Here is a tiny trained network, its code and every weight. The questions are about switching its units off for an input and a class, where a switched-off unit gives its printed mean instead of its output.

import numpy as np


def w(rows, s, z=0):
    codes = np.array(rows[::2]) - 128.0
    scale = np.full(codes.shape[1], s)
    scale[-1] = z or s
    return codes * scale


def f(y):
    return y / 2 * (1 + np.tanh(0.7978845608 * (y + 0.044715 * y**3)))


def log_softmax(a):
    a = a - a.max(-1, keepdims=True)
    return a - np.log(np.exp(a).sum(-1, keepdims=True))


def net(x, mask):
    res = np.array(x, float).reshape(1, 6) / 4 @ E
    y = f(res @ A[0][:, :-1].T + A[0][:, -1])
    res = res + np.where(mask, y, B[0][:, -1]) @ B[0][:, :-1]
    return log_softmax(res[-1] @ U[:, :-1].T + U[:, -1])


A, B = {}, {}
E = w([
[130,211,157,145,184,120,155],'x0',
[136,47,187,151,83,162,128],'x1',
[122,87,92,209,152,116,81],'x2',
[94,144,114,124,102,1,220],'x3',
[101,136,87,133,75,140,59],'x4',
[183,160,14,147,139,135,205],'x5',
],0.0081)
A[0] = w([
[80,141,90,164,127,86,7,128],'N0',
[148,169,132,65,155,153,95,164],'N1',
[162,169,101,174,244,129,143,126],'N2',
[114,203,178,128,145,112,148,144],'N3',
[151,79,187,176,155,160,127,254],'N4',
[169,155,34,98,121,202,136,198],'N5',
[139,87,79,156,127,54,201,135],'N6',
],0.018,0.007)
B[0] = w([
[235,36,90,111,176,203,122,233],'N0',
[110,114,197,161,142,36,125,179],'N1',
[185,199,62,111,72,176,91,242],'N2',
[113,156,208,129,247,156,177,201],'N3',
[178,45,175,129,81,138,110,245],'N4',
[167,24,11,140,117,131,108,245],'N5',
[41,85,79,121,189,67,179,246],'N6',
],0.016,0.013)
U = w([
[172,46,167,111,127,158,87,210],'0',
[105,180,62,96,167,94,171,215],'1',
[81,207,127,120,67,135,118,3],'2',
[160,255,199,107,147,128,144,59],'3',
[71,116,197,108,153,44,155,153],'4',
[114,192,126,96,111,139,133,30],'5',
[82,173,141,101,56,106,69,28],'6',
[165,137,46,138,79,108,103,175],'7',
],0.0098,0.0038)

Each question gives the input, the list of numbers given to net, and the class t.
The units are the neurons (one row each of A and B). Each row of codes is followed by its name. A weight is (code - 128) times the scale printed after its matrix; where a second scale follows, it is the last column's (A, B and U).
mask holds one flag per neuron, in row order. A switched-off neuron (its flag False) gives its mean, the last column of its row in B, instead of its output. The means were averaged over made-up inputs and are rounded, as every weight is.
A unit's drop is (log p(t) with every unit on - log p(t) with that unit switched off) / (log p(t) with every unit on - log p(t) with every unit switched off).
The circuit of an input: a set's keep is (log p(t) with only the set's units on - log p(t) with every unit switched off) / (log p(t) with every unit on - log p(t) with every unit switched off). Starting from all 7 units, units are removed one at a time, each time the one whose removal leaves the highest keep (on an exact tie, the one counted first), for as long as the keep stays at least 0.8.
units of the circuit, in order: the units of the circuit, biggest drop first
top k neurons: the k neurons with the biggest drops, biggest first
drop when u is switched off: that unit's drop, to one decimal
input [1,-1,6,-5,2,4], class 7: units of the circuit, in order => N2
input [-2,4,-5,4,-8,4], class 4: top 2 neurons => N2; N5
input [-8,-7,-6,-8,7,4], class 7: top 2 neurons => N5; N4
input [3,3,2,4,3,-1], class 4: units of the circuit, in order => N2; N5
input [-2,-7,3,7,2,-2], class 1: top 2 neurons => N4; N6
input [6,-5,7,2,-4,1], class 1: top 2 neurons => N6; N3
input [-5,-5,-8,-4,-1,4], class 7: top 4 neurons => N5; N4; N0; N3
input [-4,-1,-5,6,6,8], class 1: top 2 neurons => N6; N4
input [-2,-7,1,-1,-6,-6], class 3: top 3 neurons => N5; N6; N0
input [8,-7,7,-2,-1,-4], class 3: units of the circuit, in order => N5; N3
input [-5,-1,-6,-1,-1,-7], class 4: units of the circuit, in order => N0; N5
input [-7,-3,-6,-7,2,4], class 7: top 4 neurons => N5; N4; N0; N3
input [6,-4,-2,-6,-7,7], class 7: top 2 neurons => N5; N2
input [4,-2,1,6,-5,2], class 1: units of the circuit, in order => N6
input [0,-2,-3,6,-2,1], class 4: top 4 neurons => N2; N5; N0; N3
input [-2,-6,-8,2,4,-6], class 4: top 2 neurons => N2; N1
input [4,-6,-3,4,2,-8], class 3: top 4 neurons => N6; N5; N3; N4
input [3,4,4,4,4,8], class 1: top 3 neurons => N6; N4; N0
input [-4,-1,-1,7,-7,3], class 1: top 2 neurons => N4; N1
input [-6,0,-2,3,2,-1], class 1: units of the circuit, in order => N4
input [0,3,-4,6,-3,1], class 4: drop when N2 is switched off => 0.3
input [0,-4,-4,6,2,7], class 1: drop when N6 is switched off => 0.6
input [8,-3,-5,0,8,-3], class 4: drop when N1 is switched off => 0.5
input [5,0,-8,6,1,1], class 4: drop when N2 is switched off => 0.1
